Below is a small trained network, with its code and all its weights. Each question gives an input and a class and asks what happens when units are switched off, that is, made to give their printed mean instead of their output.

import numpy as np


def w(rows, s, z=0):
    codes = np.array(rows[::2]) - 128.0
    scale = np.full(codes.shape[1], s)
    scale[-1] = z or s
    return codes * scale


def f(y):
    return np.maximum(y, 0)


def log_softmax(a):
    a = a - a.max(-1, keepdims=True)
    return a - np.log(np.exp(a).sum(-1, keepdims=True))


def net(x, mask):
    res = np.array(x, float).reshape(1, 7) / 4 @ E
    y = f(res @ A[0][:, :-1].T + A[0][:, -1])
    res = res + np.where(mask, y, B[0][:, -1]) @ B[0][:, :-1]
    return log_softmax(res[-1] @ U[:, :-1].T + U[:, -1])


A, B = {}, {}
E = w([
[199,105,115,207],'x0',
[20,145,79,224],'x1',
[98,177,162,96],'x2',
[187,240,193,81],'x3',
[141,130,222,243],'x4',
[144,160,160,103],'x5',
[65,96,254,138],'x6',
],0.005)
A[0] = w([
[194,134,141,142,41],'n1',
[153,135,82,100,96],'n2',
[154,145,81,102,67],'n3',
[85,138,152,131,158],'n4',
[100,148,169,92,135],'n5',
[126,53,142,145,72],'n6',
[77,129,65,117,12],'n7',
[147,79,128,134,81],'n8',
[82,109,59,95,103],'n9',
[142,116,135,151,181],'n10',
[126,154,138,191,128],'n11',
[137,88,78,147,176],'n12',
[141,184,140,149,134],'n13',
[87,144,116,30,217],'n14',
[132,111,177,104,247],'n15',
[197,182,182,147,134],'n16',
[137,158,143,160,100],'n17',
[156,1,163,122,127],'n18',
[130,147,123,168,96],'n19',
[104,100,86,110,112],'n20',
[103,139,128,143,56],'n21',
[125,102,67,109,138],'n22',
[91,146,221,116,163],'n23',
[172,147,113,91,113],'n24',
[143,89,69,114,154],'n25',
[184,152,120,103,161],'n26',
[95,174,120,147,4],'n27',
[143,136,140,163,226],'n28',
[119,161,80,167,98],'n29',
[117,96,114,138,24],'n30',
[112,141,123,82,172],'n31',
[154,131,166,152,224],'n32',
[131,183,145,102,78],'n33',
[107,137,84,147,195],'n34',
[209,170,116,111,128],'n35',
[133,144,111,159,92],'n36',
[148,69,172,153,181],'n37',
[110,159,186,136,138],'n38',
[151,154,103,146,31],'n39',
[122,113,137,90,149],'n40',
[185,161,96,70,89],'n41',
[133,130,151,119,76],'n42',
],0.013,0.003)
B[0] = w([
[83,35,139,134,171],'n1',
[205,142,127,102,181],'n2',
[213,144,165,122,176],'n3',
[91,157,166,97,179],'n4',
[97,167,143,109,196],'n5',
[200,114,62,82,171],'n6',
[153,149,189,232,172],'n7',
[145,97,71,115,153],'n8',
[174,188,174,222,204],'n9',
[83,101,103,120,165],'n10',
[47,126,97,155,181],'n11',
[145,122,46,184,200],'n12',
[128,94,124,133,181],'n13',
[185,200,227,71,255],'n14',
[46,130,118,70,218],'n15',
[89,55,230,184,241],'n16',
[103,110,125,158,159],'n17',
[175,117,3,24,210],'n18',
[84,131,111,142,154],'n19',
[172,148,129,168,177],'n20',
[139,140,152,117,140],'n21',
[163,149,83,194,194],'n22',
[47,172,166,29,240],'n23',
[193,99,209,114,195],'n24',
[157,147,56,155,199],'n25',
[146,76,228,123,211],'n26',
[129,148,112,118,144],'n27',
[45,110,119,163,189],'n28',
[76,137,65,191,171],'n29',
[163,106,138,139,142],'n30',
[157,154,184,109,190],'n31',
[43,107,141,154,203],'n32',
[139,129,134,90,185],'n33',
[115,160,112,218,188],'n34',
[153,53,253,131,227],'n35',
[92,127,109,154,148],'n36',
[105,119,51,12,198],'n37',
[67,147,133,104,199],'n38',
[129,106,126,150,145],'n39',
[106,158,120,83,172],'n40',
[235,80,227,87,222],'n41',
[104,146,128,138,145],'n42',
],0.016,0.0062)
U = w([
[131,248,174,107,179],'0',
[206,164,91,227,159],'1',
[230,130,178,120,148],'2',
[73,161,119,125,247],'3',
[133,1,170,164,43],'4',
[80,152,170,99,84],'5',
[80,219,79,193,22],'6',
[201,110,40,91,64],'7',
],0.0068,0.0015)

Each question gives the input, the list of numbers given to net, and the class t.
The units are the neurons (one row each of A and B). Each row of codes is followed by its name. A weight is (code - 128) times the scale printed after its matrix; where a second scale follows, it is the last column's (A, B and U).
mask holds one flag per neuron, in row order. A switched-off neuron (its flag False) gives its mean, the last column of its row in B, instead of its output. The means were averaged over made-up inputs and are rounded, as every weight is.
A unit's drop is (log p(t) with every unit on - log p(t) with that unit switched off) / (log p(t) with every unit on - log p(t) with every unit switched off).
The circuit of an input: a set's keep is (log p(t) with only the set's units on - log p(t) with every unit switched off) / (log p(t) with every unit on - log p(t) with every unit switched off). Starting from the 12 units with the biggest drops (on a tie, the unit counted first), units are removed one at a time, each time the one whose removal leaves the highest keep (on an exact tie, the one counted first), for as long as the keep stays at least 0.8.
units of the circuit, in order: the units of the circuit, biggest drop first
most important unit: the unit with the biggest drop
k most important neurons: the k neurons with the biggest drops, biggest first
drop when u is switched off: that unit's drop, to one decimal
input [6,5,2,-7,4,-5,1], class 7: units of the circuit, in order -> (n6, n18)
input [2,-6,-7,0,1,-1,-6], class 4: most important unit -> n14
input [-3,5,-7,-8,4,8,-1], class 6: units of the circuit, in order -> (n41, n35, n34)
input [1,-6,-4,-3,5,2,-3], class 7: units of the circuit, in order -> (n18, n37)
input [-5,4,2,-2,-5,-6,3], class 0: 2 most important neurons -> (n14, n4)
input [3,6,-1,3,-6,5,1], class 1: 2 most important neurons -> (n23, n15)
input [2,-1,6,8,6,6,2], class 5: 2 most important neurons -> (n23, n38)
input [7,-1,-3,-4,7,4,8], class 7: 3 most important neurons -> (n18, n6, n37)
input [-2,0,8,6,6,-3,-4], class 4: 2 most important neurons -> (n16, n14)
input [5,-4,3,-6,5,0,7], class 7: 2 most important neurons -> (n18, n6)
input [3,-4,-8,-8,-4,-5,-5], class 1: drop when n9 is switched off -> 0.2
input [7,5,6,2,2,-6,2], class 3: drop when n20 is switched off -> 0.1
input [-3,2,0,5,-1,-4,-8], class 2: drop when n7 is switched off -> 0.0
input [-8,-6,3,-2,4,-1,-2], class 0: drop when n1 is switched off -> 0.1
input [0,-8,7,3,-8,7,3], class 2: units of the circuit, in order -> (n41)
